Below are the code and all the weights of a small trained network. Each question names an input and a target symbol and asks about switching units off, where a switched-off unit gives its printed mean instead of its output.

import numpy as np


def w(rows, s, z=0):
    codes = np.array(rows[::2]) - 128.0
    scale = np.full(codes.shape[1], s)
    scale[-1] = z or s
    return codes * scale


def f(y):
    return np.maximum(y, 0)


def softmax(a):
    e = np.exp(a - a.max(-1, keepdims=True))
    return e / e.sum(-1, keepdims=True)


def log_softmax(a):
    a = a - a.max(-1, keepdims=True)
    return a - np.log(np.exp(a).sum(-1, keepdims=True))


def net(x, mask):
    ids = ['Ψαβζθστω'.index(c) for c in x.split()]
    T = len(ids)
    res = E[ids] + P[:T]
    r = res
    for j in range(3):
        rows = slice(2 * j, 2 * j + 2)
        q, k, v = (r @ M[0][rows].T for M in (Q, K, V))
        z = softmax(np.where(np.tri(T) > 0, q @ k.T / 2**0.5, -1e9)) @ v
        o = O[0][rows]
        res = res + np.where(mask[j], z, o[:, -1]) @ o[:, :-1]
    y = f(res @ A[0][:, :-1].T + A[0][:, -1])
    res = res + np.where(mask[3:15], y, B[0][:, -1]) @ B[0][:, :-1]
    return log_softmax(res[-1] @ U[:, :-1].T + U[:, -1])


Q, K, V, O, A, B = {}, {}, {}, {}, {}, {}
E = w([
[112,50,242],'Ψ',
[177,127,142],'α',
[122,158,183],'β',
[157,247,85],'ζ',
[170,60,186],'θ',
[213,170,136],'σ',
[214,94,117],'τ',
[152,133,194],'ω',
],0.014)
P = w([
[116,76,246],'0',
[181,125,113],'1',
[183,124,120],'2',
[184,121,123],'3',
[186,120,126],'4',
[186,121,129],'5',
[185,121,130],'6',
[184,121,130],'7',
[178,126,138],'8',
],0.013)
Q[0] = w([
[76,97,100],'head 1',
[71,55,89],'head 1',
[240,183,205],'head 2',
[34,83,21],'head 2',
[202,164,75],'head 3',
[85,187,9],'head 3',
],0.014)
K[0] = w([
[130,128,77],'head 1',
[102,174,42],'head 1',
[27,112,224],'head 2',
[219,148,9],'head 2',
[99,135,92],'head 3',
[230,188,70],'head 3',
],0.015)
V[0] = w([
[134,180,68],'head 1',
[97,152,163],'head 1',
[42,91,211],'head 2',
[42,231,143],'head 2',
[6,101,160],'head 3',
[223,110,124],'head 3',
],0.016)
O[0] = w([
[103,238,171,27],'head 1',
[225,162,183,144],'head 1',
[226,164,56,252],'head 2',
[254,234,199,68],'head 2',
[139,246,49,131],'head 3',
[41,44,245,166],'head 3',
],0.009,0.021)
A[0] = w([
[111,247,68,144],'neuron 1',
[128,83,219,228],'neuron 2',
[158,219,43,62],'neuron 3',
[190,118,196,5],'neuron 4',
[114,20,191,164],'neuron 5',
[2,103,52,105],'neuron 6',
[166,220,110,57],'neuron 7',
[155,138,128,191],'neuron 8',
[165,105,227,183],'neuron 9',
[130,111,69,56],'neuron 10',
[146,75,101,73],'neuron 11',
[13,199,67,2],'neuron 12',
],0.0084,0.011)
B[0] = w([
[118,99,171,151],'neuron 1',
[112,160,79,193],'neuron 2',
[119,142,174,179],'neuron 3',
[136,62,194,135],'neuron 4',
[118,162,141,250],'neuron 5',
[159,133,202,171],'neuron 6',
[63,55,113,157],'neuron 7',
[125,156,136,169],'neuron 8',
[127,169,127,162],'neuron 9',
[83,144,194,158],'neuron 10',
[98,136,115,192],'neuron 11',
[14,10,248,128],'neuron 12',
],0.015,0.024)
U = w([
[143,173,67,101],'Ψ',
[93,215,198,74],'α',
[90,119,174,44],'β',
[29,208,99,130],'ζ',
[42,104,226,92],'θ',
[47,150,37,251],'σ',
[74,2,139,64],'τ',
[136,92,224,228],'ω',
],0.0076,0.0024)

Each question gives the input, a string of symbols that net reads in full, and the target symbol t.
The units are the heads (2 rows each of Q, K, V and O) and the neurons (one row each of A and B). Each row of codes is followed by its name. A weight is (code - 128) times the scale printed after its matrix; where a second scale follows, it is the last column's (O, A, B and U).
mask holds one flag per unit, heads first, then neurons. A switched-off unit (its flag False) gives its mean, the last column of its rows in O or B, instead of its output. The means were averaged over made-up inputs and are rounded, as every weight is.
A unit's drop is (log p(t) with every unit on - log p(t) with that unit switched off) / (log p(t) with every unit on - log p(t) with every unit switched off).
The circuit of an input: a set's keep is (log p(t) with only the set's units on - log p(t) with every unit switched off) / (log p(t) with every unit on - log p(t) with every unit switched off). Starting from the 12 units with the biggest drops (on a tie, the unit counted first), units are removed one at a time, each time the one whose removal leaves the highest keep (on an exact tie, the one counted first), for as long as the keep stays at least 0.8.
circuit, biggest first: the units of the circuit, biggest drop first
k most important neurons: the k neurons with the biggest drops, biggest first
which heads matter: for each layer, one digit per head in row order, 1 if its drop is at least 0.15 and else 0, layers parted by /
drop of u: that unit's drop, to one decimal
input ζ ω θ σ τ, target α: circuit, biggest first => [head 2; head 1]
input α α α, target σ: circuit, biggest first => [neuron 6; neuron 3]
input σ ω θ β, target ζ: which heads matter => 011
input ζ α σ ζ ω θ α, target α: circuit, biggest first => [head 2; neuron 9]
input ω α θ α α τ θ τ, target Ψ: circuit, biggest first => [head 2; neuron 3]
input σ τ α τ ζ σ τ, target ζ: which heads matter => 011
input β σ α, target ω: 3 most important neurons => [neuron 3; neuron 2; neuron 1]
input θ σ σ β τ, target τ: which heads matter => 110
input τ β τ σ, target θ: circuit, biggest first => [head 2; neuron 5; head 3]
input β θ β τ θ σ, target ω: circuit, biggest first => [head 2; neuron 2; neuron 4]
input ω ζ θ, target Ψ: 2 most important neurons => [neuron 6; neuron 7]
input θ ω θ Ψ Ψ σ θ σ, target τ: 2 most important neurons => [neuron 2; neuron 9]
input α θ β τ τ θ β θ τ, target σ: which heads matter => 001
input β τ ω, target ω: 4 most important neurons => [neuron 3; neuron 2; neuron 1; neuron 5]
input θ β τ τ θ θ τ, target τ: circuit, biggest first => [head 2; neuron 2]
input ζ θ β α ζ, target α: 3 most important neurons => [neuron 9; neuron 2; neuron 7]
input α ω β β θ ζ Ψ ω, target σ: circuit, biggest first => [neuron 3; neuron 6]
input τ σ ζ τ ζ τ ω, target θ: most important neuron => [neuron 6]
input τ σ τ ω ω β α τ, target θ: most important neuron => [neuron 6]
input β ζ θ σ Ψ ω β, target ω: circuit, biggest first => [head 2; neuron 2; neuron 5]
input α β τ θ ω θ ω α, target σ: 3 most important neurons => [neuron 6; neuron 3; neuron 2]
input ω α ζ τ ζ β β τ, target Ψ: 3 most important neurons => [neuron 6; neuron 7; neuron 1]
input σ ω θ σ ω θ ω θ, target ζ: 3 most important neurons => [neuron 2; neuron 5; neuron 9]
input σ β θ τ θ ω θ α ω, target ζ: 3 most important neurons => [neuron 2; neuron 5; neuron 9]
input β τ Ψ α Ψ ζ β, target ω: 4 most important neurons => [neuron 2; neuron 3; neuron 5; neuron 1]
input θ θ α τ τ τ σ α, target τ: drop of neuron 6 => 0.0
input ζ σ ω α ζ, target α: drop of neuron 2 => 0.3
input α σ ω ζ θ σ, target σ: drop of neuron 3 => 0.3
